-39  224  -75  336  35  362  -201  -205  139  -143  267  350  -561  -118  159  281  -31  226  -114  -170  7  315  -348  -280  69  155  361  -20  -188  157  62  69  -564  59  -86 -> gul
123  126  -72  107  -162  152  -85  50  -72  99  61  71  -43  47  -153  30  -65  -18  -91  -110  21  -38  145  -87  -4  251  -98  42  8  136  -123  -16  68  -8  32 -> Rima
259  -73  -220  363  -78  -190  -249  49  30  147  125  75  144  22  -31  -251  -70  -117  230  -209  287  -33  32  -94  15  -334  -208  231  -37  -87  16  8  210  -75  115 -> gul
-30  158  -65  162  -124  155  42  -184  -14  -3  -66  -38  21  35  92  -87  36  -101  16  -268  -55  -5  91  176  55  141  -128  36  200  -34  38  -75  -72  -177  54 -> Denep
259  -311  -293  132  -216  -78  -110  -12  -52  118  138  84  -95  176  -112  -142  20  -181  -62  -296  208  56  67  63  80  -264  -234  252  117  -38  -35  114  -30  -17  -3 -> dagi
1  7  -25  -85  -88  -32  91  5  163  -47  133  229  168  338  -81  -34  -103  -70  188  17  -226  -121  -268  -80  -185  17  -326  156  34  -17  57  205  313  -105  316 -> gobe
-128  -36  103  184  30  142  65  120  -45  144  -95  125  -76  210  -146  -92  -79  -33  -86  -63  -93  -58  159  -100  -144  -1  -185  -150  21  139  -104  -131  -114  -87  44 -> Meb
51  -381  -467  162  -205  -36  219  103  -44  186  119  295  30  469  96  37  -59  -163  -10  -279  -71  72  64  214  120  70  -113  -87  258  -61  -103  249  321  -70  17 -> vodo
-98  -115  -184  -120  -140  195  -213  -95  -100  -140  -68  -151  71  113  -68  -211  -7  -76  15  -182  -105  38  190  -21  -57  -75  -15  70  155  9  167  164  -110  -105  -41 -> dagi
-81  25  50  445  -249  182  61  63  -9  161  -84  3  -58  -45  64  -23  -33  71  -148  -321  -53  -64  207  -7  -60  165  -20  -204  -117  -3  -8  18  -26  142  45 -> Mor
-54  -33  68  -200  205  134  -112  -1  94  35  -248  -87  -195  73  -339  241  -21  -31  42  15  -17  -39  -99  -91  -22  195  138  -84  1  -33  134  87  -90  135  67 -> zuz
-20  135  -131  -137  -77  68  -284  -178  -34  -76  61  -91  -71  187  -120  201  191  -252  54  -203  112  -446  -272  -97  229  291  -352  305  -89  -178  98  25  141  94  -380 -> Denep
11  337  -157  899  -355  77  80  -105  -41  93  155  84  171  -64  38  64  -47  277  -116  -407  112  -1  -60  -204  41  218  -174  -169  -13  184  -229  -19  36  -146  306 -> lediz
-29  223  -163  505  -361  97  -441  -121  42  189  -48  176  73  -61  -75  7  0  24  -231  -227  -2  -3  -52  -33  -97  61  -161  76  53  -7  -85  -42  -156  -260  -48 -> Rima
60  -47  -182  267  -218  245  44  20  111  9  101  99  -140  284  -311  -29  -170  -76  -67  -121  40  205  -19  -67  -161  -188  -185  37  244  179  91  192  -298  -154  481 -> dagi
128  -234  -400  172  -104  104  -243  -151  223  -40  32  62  -31  98  -148  102  -7  -60  -168  -402  174  217  134  29  192  -186  -91  206  85  -59  -54  249  -219  -283  -311 -> Rima
114  -120  -271  330  -275  16  -33  36  83  52  262  125  -111  173  -220  -217  -38  -206  -144  -111  137  217  86  174  94  -397  -241  274  83  165  95  69  -333  -241  78 -> Rima
73  166  -278  233  -65  -3  -285  18  -3  -46  336  263  -212  143  -252  219  50  48  252  24  332  15  -69  83  -35  479  -92  -42  -104  58  78  231  212  255  -309 -> vodo
151  102  -47  199  -210  7  -122  79  -133  84  78  24  -56  -83  -233  -265  116  -65  -38  -261  -37  -134  16  -13  49  240  -91  -25  -112  123  -164  -168  86  -39  -7 -> Mor
79  112  -40  159  -133  148  -290  120  -69  211  44  73  70  97  -28  51  -79  -63  -23  36  39  142  114  192  -85  200  -89  -44  44  -125  98  55  139  -79  -20 -> muv
58  -219  -35  464  -95  62  42  82  -40  197  37  -86  -105  135  -135  -38  -131  46  -41  -293  93  76  74  92  -32  -260  -75  -32  58  -1  58  147  17  11  161 -> vodo
32  241  -86  415  -23  91  132  -50  -6  15  18  38  -2  161  -161  -321  39  40  73  -134  -72  -13  -9  178  29  322  -227  -65  -63  47  -110  -156  86  -213  112 -> gul
229  -27  -77  5  -35  17  53  42  141  -12  -124  91  -250  221  -396  106  6  -156  -116  -250  31  9  -142  -200  -54  292  -31  83  -87  6  78  212  48  8  74 -> Meb
23  28  99  404  -212  80  60  -63  66  -5  -261  3  -15  85  -55  -120  23  85  -223  -164  16  83  386  129  -232  238  -306  -163  78  86  -62  -61  -283  -359  -57 -> zuz
-75  97  -291  -348  28  203  -42  202  109  -34  -24  33  -107  177  -302  90  -109  -25  136  -30  -130  -38  -38  119  -103  349  -33  -29  -75  96  -70  259  115  163  272 -> gobe
13  -167  -183  -208  -190  110  216  -149  7  -143  -47  168  -178  541  -327  210  -291  -394  275  -170  76  208  41  -75  100  -197  166  99  -137  233  -95  149  2  -2  290 -> Meb
191  -113  -237  330  -14  111  77  206  160  65  293  138  -164  105  -228  -130  -73  -81  -25  -245  172  173  98  11  66  -202  -176  83  29  141  -5  103  -164  -47  87 -> Dezu
-62  -5  220  889  -3  -24  260  -181  -257  198  -92  78  -119  158  -160  4  -23  278  -15  -463  -40  -5  -94  -227  50  114  -68  -189  103  207  -124  -130  162  -46  404 -> muv
96  -174  104  -130  228  -56  217  101  98  -289  -2  150  -205  244  62  -461  191  -585  41  -445  -277  14  72  -35  -35  -392  -317  371  16  152  162  -127  -8  -295  295 -> zuz
70  -158  -272  367  -317  107  -232  54  -56  203  132  81  -213  202  -225  -11  -124  -105  -344  -121  200  227  9  133  -69  -375  -105  60  -36  38  -10  137  -452  -169  -95 -> vimi
83  147  106  -238  -139  -27  -126  54  223  67  -32  169  77  53  -259  153  -152  -75  305  98  116  -59  -2  -245  -46  49  78  -27  0  49  196  108  105  155  24 -> vodo
-142  111  -4  93  -94  190  41  136  -52  126  25  26  82  163  89  -46  50  -115  67  -250  -161  -32  116  96  264  307  -175  -143  -80  -21  131  -20  194  -7  42 -> vimi
200  46  121  115  -52  -165  -166  -217  -101  263  -324  1  156  171  -269  120  -89  69  47  -123  200  -8  85  -257  19  255  -21  24  -176  -91  252  124  166  124  94 -> lediz
-68  146  16  -36  -112  103  -24  -245  113  -2  -29  198  205  98  -233  -15  -32  156  39  34  -38  76  107  -104  -110  195  -23  46  216  -37  213  216  38  38  -53 -> Mor
14  -196  -194  55  -138  139  3  52  92  -32  6  47  -82  103  -193  3  -120  59  21  -333  -161  71  72  42  -50  41  36  -40  153  143  60  285  -113  -99  151 -> vodo
68  -219  -357  258  170  49  67  0  26  53  78  16  -91  279  -235  -202  -104  -147  79  -255  112  59  178  136  135  -151  -158  72  99  104  -35  81  -124  -127  53 -> dagi
-129  -76  -39  304  -173  46  -5  -31  9  120  -77  110  115  44  128  -7  29  27  -82  -82  -165  -25  -31  48  97  139  -135  -123  -99  -22  -197  -158  -47  -179  58 -> Meb
-1  34  -53  313  -139  149  -82  -42  62  0  23  11  -24  45  112  55  3  85  -18  60  91  -6  -5  -78  22  215  -169  -6  3  -24  -45  -38  -117  -82  4 -> zuz
-96  277  -44  -170  191  24  6  58  133  -3  -160  66  27  -63  -93  116  -51  40  94  -20  110  18  111  -259  -39  98  168  -72  95  74  133  95  11  145  46 -> Dezu
-43  73  1  244  305  215  171  -118  132  -91  167  102  -122  -9  85  181  -249  -82  497  -61  -158  -123  -263  -177  68  184  342  59  -50  10  91  42  210  370  453 -> muv
150  405  81  60  -139  153  42  -183  -332  160  291  144  100  331  -173  137  -14  33  -125  157  134  147  -49  12  31  417  -306  -203  76  54  80  -28  115  -153  -24 -> vimi
6  145  9  -175  113  8  -128  -153  105  -52  -285  -22  97  192  -192  26  -86  -84  43  143  168  -30  30  -267  -183  -103  -113  135  -25  -60  38  39  -35  -63  40 -> zuz
119  -161  -44  464  88  80  -191  187  -101  388  85  130  -139  90  -138  -140  -127  160  -199  -250  85  244  272  92  -114  -124  -249  80  227  134  139  134  -169  -137  277 -> gobe
-70  84  20  408  -175  38  -118  -157  -38  109  -210  -130  114  -41  -133  9  45  32  -95  -404  -46  -53  84  159  84  85  -110  -66  -50  -45  -20  -82  -11  -212  85 -> gul
52  -5  -35  -169  -34  62  4  205  14  188  42  112  86  249  -142  118  -43  -78  -50  100  76  -165  -53  -359  -45  125  -187  -26  97  -99  101  147  263  166  -29 -> Meb
-128  34  59  -294  -26  -26  19  -93  114  -84  -19  16  159  99  -89  125  -108  -22  265  272  -23  -89  -132  -159  15  -107  110  -7  89  14  140  64  40  52  43 -> vodo
141  55  15  116  -385  44  77  -123  -140  48  -106  20  -195  6  -237  82  -12  -3  -96  -91  70  34  -5  -133  -36  157  70  -188  55  239  -220  -163  -197  -23  242 -> Rima
-153  -275  -58  14  192  95  273  51  158  -106  -100  -75  -107  -242  8  -278  12  319  55  -228  -180  244  134  -71  66  -326  198  51  488  188  154  135  -400  23  481 -> muv
353  60  110  345  -174  -10  48  -215  -96  115  305  414  -90  129  140  -171  115  -24  -7  -240  179  77  137  -137  147  205  -398  163  -87  81  -56  -210  24  -33  -198 -> Denep
-38  -134  277  79  -55  2  -59  -210  -66  144  -101  215  19  120  -102  223  -119  143  47  -101  13  2  29  -472  -18  -99  67  48  218  74  230  89  -43  133  108 -> muv
9  120  15  -342  -55  -69  -91  33  68  110  -246  34  130  83  -430  43  -81  -46  105  129  -4  -101  40  -19  -219  114  5  35  157  3  78  107  172  63  102 -> Denep
40  34  -110  447  -258  120  -222  -183  -74  179  61  106  -167  58  -230  9  183  110  -182  -104  196  130  -73  26  169  183  -189  -169  -28  7  -114  -165  -260  -64  -215 -> Rima
-127  33  -14  -236  -10  119  -176  26  123  189  -304  149  176  137  -341  219  -86  55  0  267  46  -21  64  -221  -152  71  -20  -153  230  -53  -105  -15  -22  82  98 -> muv
101  36  -42  262  194  109  -32  -126  304  56  9  457  -104  213  -64  231  -188  334  133  -390  190  120  42  -682  217  218  -136  153  -15  186  -26  227  -71  -76  -79 -> Meb
114  -96  -44  139  -160  -27  47  167  -129  77  124  -197  -183  117  -151  -245  53  -140  -31  -152  165  93  -83  36  232  -303  -161  18  -137  85  85  -57  -158  -83  139 -> vimi
-23  70  -67  29  -11  -72  -142  -117  84  160  -113  139  167  131  -200  62  -68  71  187  109  186  19  64  -219  77  55  -29  14  98  -25  159  84  118  72  -25 -> Rima
-76  -79  -58  -100  -100  99  -199  -29  6  26  -163  0  -5  110  12  133  19  206  -28  -103  -68  62  -121  -269  9  222  43  -15  -79  -90  79  252  139  95  57 -> gobe
-110  191  206  -146  -88  -169  -210  70  -25  174  -205  -111  92  -14  -666  125  47  63  -50  101  32  -145  -22  110  146  205  4  101  -73  83  20  -26  144  -31  -201 -> vimi
61  -123  -426  161  -34  173  -4  -133  -25  27  247  -74  2  121  -153  10  -79  -28  -200  -105  107  122  177  351  139  3  -94  24  77  -3  21  215  -306  -98  -205 -> dagi
-131  -167  -219  253  -360  131  -107  142  0  45  -67  11  106  94  -37  -289  47  107  -56  -373  -116  71  209  40  13  -28  -124  -17  43  -7  -98  113  85  -112  -135 -> Dezu
96  15  144  -340  -128  -23  -96  114  -36  18  90  67  169  106  -199  109  -64  -82  138  253  3  -82  24  -178  -22  112  -78  -19  -83  80  9  1  239  7  67 -> Mor
36  -287  -359  171  -121  180  156  75  -2  50  -150  -11  -113  404  -101  -86  -200  -341  -73  -503  -202  119  71  116  96  -149  74  27  -73  26  -68  180  -6  -165  305 -> muv
116  -227  -123  489  -127  175  53  -72  102  30  90  -35  -207  224  -241  53  -181  -74  -23  -247  30  130  -129  173  -142  -193  -30  -15  68  -54  -73  170  -81  -112  174 -> dagi
-117  289  -196  283  -578  94  -5  37  -51  146  38  82  390  -125  174  -258  -87  -34  1  -74  -198  -238  43  27  -15  136  53  -91  -175  -55  -338  -172  254  96  -28 -> muv
127  -110  18  -309  -206  -52  -85  -237  -159  143  -442  29  45  515  -165  463  76  -196  -295  -68  111  147  -51  8  -192  228  -268  -40  -49  -328  227  293  218  22  160 -> Dezu
-45  19  -121  477  -131  190  -11  -33  -18  53  -24  -16  -66  -54  166  -160  59  155  -108  -325  -121  24  17  25  87  301  -66  -121  -120  -45  -46  -2  -101  -31  20 -> vimi
44  -23  -101  544  -65  -42  124  241  302  106  106  300  -375  -217  -74  96  -60  95  -102  -446  19  210  17  228  -334  -128  -17  -156  135  194  117  273  -300  117  500 -> dagi
127  -11  -78  -77  71  -85  -34  -132  -112  126  -134  15  -20  239  -305  74  -9  -138  -113  -222  89  -161  -86  -153  -46  33  -37  -20  -9  -94  -38  92  173  2  -157 -> Mor
-28  -229  -183  595  129  133  -38  149  242  63  134  134  -150  165  -291  60  -49  -85  -104  -178  246  220  293  180  8  -219  -355  74  145  132  -8  70  -330  -238  58 -> Meb
-29  110  35  167  112  39  -69  60  -4  195  -67  -85  51  111  -119  140  -57  38  12  54  138  -120  17  -112  183  199  -134  20  -66  -51  178  27  53  89  23 -> muv
384  514  -67  -223  -333  -222  -229  -110  -165  115  179  195  -111  -11  -284  -170  -111  -154  189  13  371  -82  -59  150  -389  38  -111  143  -140  -12  127  97  46  286  -158 -> muv
-131  -242  123  341  -191  61  -11  -82  223  14  -204  141  -11  -308  201  -122  86  126  -383  -269  -279  -57  262  72  -315  -104  -13  -52  109  -75  -14  -37  -489  -60  -226 -> Dezu
-56  98  76  -8  109  -12  173  -104  136  -4  -180  38  -47  230  -429  -14  -5  -91  16  -134  30  -60  -47  -184  -93  -58  1  -5  222  -24  291  158  -9  68  -17 -> muv
167  195  83  -641  -241  30  148  51  109  -227  271  196  -62  98  -85  294  -57  -537  39  161  -129  -164  -222  29  -174  -74  112  189  300  25  -14  -18  168  -85  -3 -> gul
-13  -220  -264  417  28  48  -127  185  -146  125  149  -69  139  -6  -25  -17  -189  -361  -85  -191  5  -245  303  24  100  -293  17  114  -165  134  -305  -168  57  -35  3 -> muv
-7  -77  146  -400  138  -45  -224  33  -28  66  -254  -51  72  170  -62  184  59  -18  34  118  -25  -208  -45  -200  32  240  -269  28  -116  -97  94  11  114  -21  54 -> Mor
106  -184  -108  83  68  -94  -137  -189  53  -105  -176  -108  -187  -190  -179  138  84  151  -21  -177  126  -56  -8  23  -179  168  208  6  98  -109  3  200  -51  189  -188 -> vodo
107  -325  -261  336  -91  81  28  73  146  126  40  14  -126  198  -227  -44  -60  -15  -54  -293  79  54  -10  37  102  -139  -186  -1  44  11  -64  129  -161  -134  36 -> Denep
-103  93  -161  173  -242  82  15  -152  75  -108  -74  108  -57  75  -194  20  88  46  -27  -62  -11  25  -82  -129  49  178  16  -137  103  144  -217  -88  -124  -154  -54 -> Rima
-51  211  51  -80  -325  117  -45  52  63  26  -176  197  -126  87  25  94  -80  14  -149  -213  -245  87  -79  91  -255  151  41  -39  -174  43  -84  131  31  -30  145 -> vodo
-12  -33  -175  311  -222  -18  -207  -51  -20  22  -9  -64  173  -86  137  -33  50  -147  22  -92  74  -182  106  114  -125  44  -131  -10  -97  -171  -48  -30  134  41  -120 -> Denep
-141  -19  193  -146  1  54  -158  -229  78  -9  -257  123  -13  254  -107  197  39  -15  51  -160  -167  -106  -194  -278  -9  146  6  62  33  -136  201  111  136  -54  -235 -> Denep
